array([[ 96, 153,  95, 136, 101,  86,  98, 124, 106, 111,  96, 102,  93],
       [ 84, 133, 103,  64,  92,  87,  95,  90,  96, 108,  91, 100,  86],
       [113, 158, 100,  89, 106, 104,  97,  93, 109, 109,  97,  97,  92],
       [ 64,  77, 105,  58, 101, 120, 107, 120, 100, 107, 112, 108, 107],
       [107,  83,  98,  82, 102, 116, 100, 105, 107,  98, 108, 101, 101],
       [ 85,  94, 112,  75, 111, 119, 106, 116, 104,  96, 109,  98, 126]])
->
array([[ 84, 133, 103,  64,  92,  87,  95,  90,  96, 108,  91, 100,  86],
       [ 64,  77, 105,  58, 101, 120, 107, 120, 100, 107, 112, 108, 107],
       [ 85,  94, 112,  75, 111, 119, 106, 116, 104,  96, 109,  98, 126]])

array([[ 98,  76,  99,  78, 100,  85,  98, 105,  99,  98,  93, 149, 109,
        106, 108],
       [104,  80, 108, 108, 104,  74, 106, 103, 106, 102, 104,  81, 108,
         66,  77],
       [102, 108, 102,  96, 100,  96, 102, 102, 100, 100, 104,  96, 101,
        127, 109],
       [ 94, 100,  84, 105, 100,  93,  93,  94, 104,  90, 104,  76,  99,
        133, 102]])
->
array([[104,  80, 108, 108, 104,  74, 106, 103, 106, 102, 104,  81, 108,
         66,  77],
       [ 94, 100,  84, 105, 100,  93,  93,  94, 104,  90, 104,  76,  99,
        133, 102]])

array([[ 92, 112, 112,  92, 103, 109, 104,  93, 109, 107, 102, 101,  94,
         98, 105, 104],
       [ 84, 102, 103, 107, 114, 142,  61,  59, 101, 144, 101, 113,  99,
        147,  99,  94],
       [ 73, 111,  98,  94,  58,  99, 123, 160, 113, 107, 102,  86, 110,
         78,  97, 101],
       [ 58, 100, 101, 114, 156, 138, 108,  94, 100, 108, 107, 111,  92,
        116, 102,  97]])
->
array([[ 84, 102, 103, 107, 114, 142,  61,  59, 101, 144, 101, 113,  99,
        147,  99,  94],
       [ 58, 100, 101, 114, 156, 138, 108,  94, 100, 108, 107, 111,  92,
        116, 102,  97]])

array([[121,  88, 130, 118, 106, 104, 103],
       [ 88, 130,  83,  82, 116, 103, 110],
       [103,  96, 116, 124,  99, 117, 112],
       [102,  74, 147, 126, 101, 111,  97],
       [ 97, 121, 113, 107, 116, 118, 119]])
->
array([[ 88, 130,  83,  82, 116, 103, 110],
       [102,  74, 147, 126, 101, 111,  97]])

array([[ 59,  71, 137,  79, 105],
       [127, 160,  76,  86,  89],
       [120, 138,  68,  86, 112],
       [ 96, 146, 120,  77,  83],
       [139, 129, 128,  57, 161],
       [ 84, 111, 134,  67, 124],
       [141, 135, 120,  54, 148],
       [ 77, 113, 137,  89,  72],
       [113,  54, 129,  99, 134]])
->
array([[127, 160,  76,  86,  89],
       [ 96, 146, 120,  77,  83],
       [ 84, 111, 134,  67, 124],
       [ 77, 113, 137,  89,  72]])

array([[ 57,  97, 157, 141],
       [ 57, 101, 102, 142]])
->
array([[ 57, 101, 102, 142]])

array([[ 62, 137, 112,  48, 112, 121, 107, 125],
       [113,  75, 144, 131,  94,  45,  61, 101],
       [ 75, 137,  80,  65, 109, 136, 129, 113],
       [139,  62,  96, 147,  91,  76,  84,  77],
       [126,  87,  49, 114,  94, 136, 129,  64],
       [ 62, 137,  96,  48, 112, 121, 118, 125],
       [101, 112,  49,  98,  98, 152, 141,  77],
       [ 75, 137,  64,  65, 109, 152, 129, 101],
       [ 75, 112, 144,  81, 109,  76,  73, 137],
       [101, 112,  49,  81, 101, 152, 141,  77],
       [139,  75,  64, 131,  91, 121, 118,  64],
       [ 62, 124, 128,  65, 109,  91,  84, 137]])
->
array([[113,  75, 144, 131,  94,  45,  61, 101],
       [139,  62,  96, 147,  91,  76,  84,  77],
       [ 62, 137,  96,  48, 112, 121, 118, 125],
       [ 75, 137,  64,  65, 109, 152, 129, 101],
       [101, 112,  49,  81, 101, 152, 141,  77],
       [ 62, 124, 128,  65, 109,  91,  84, 137]])
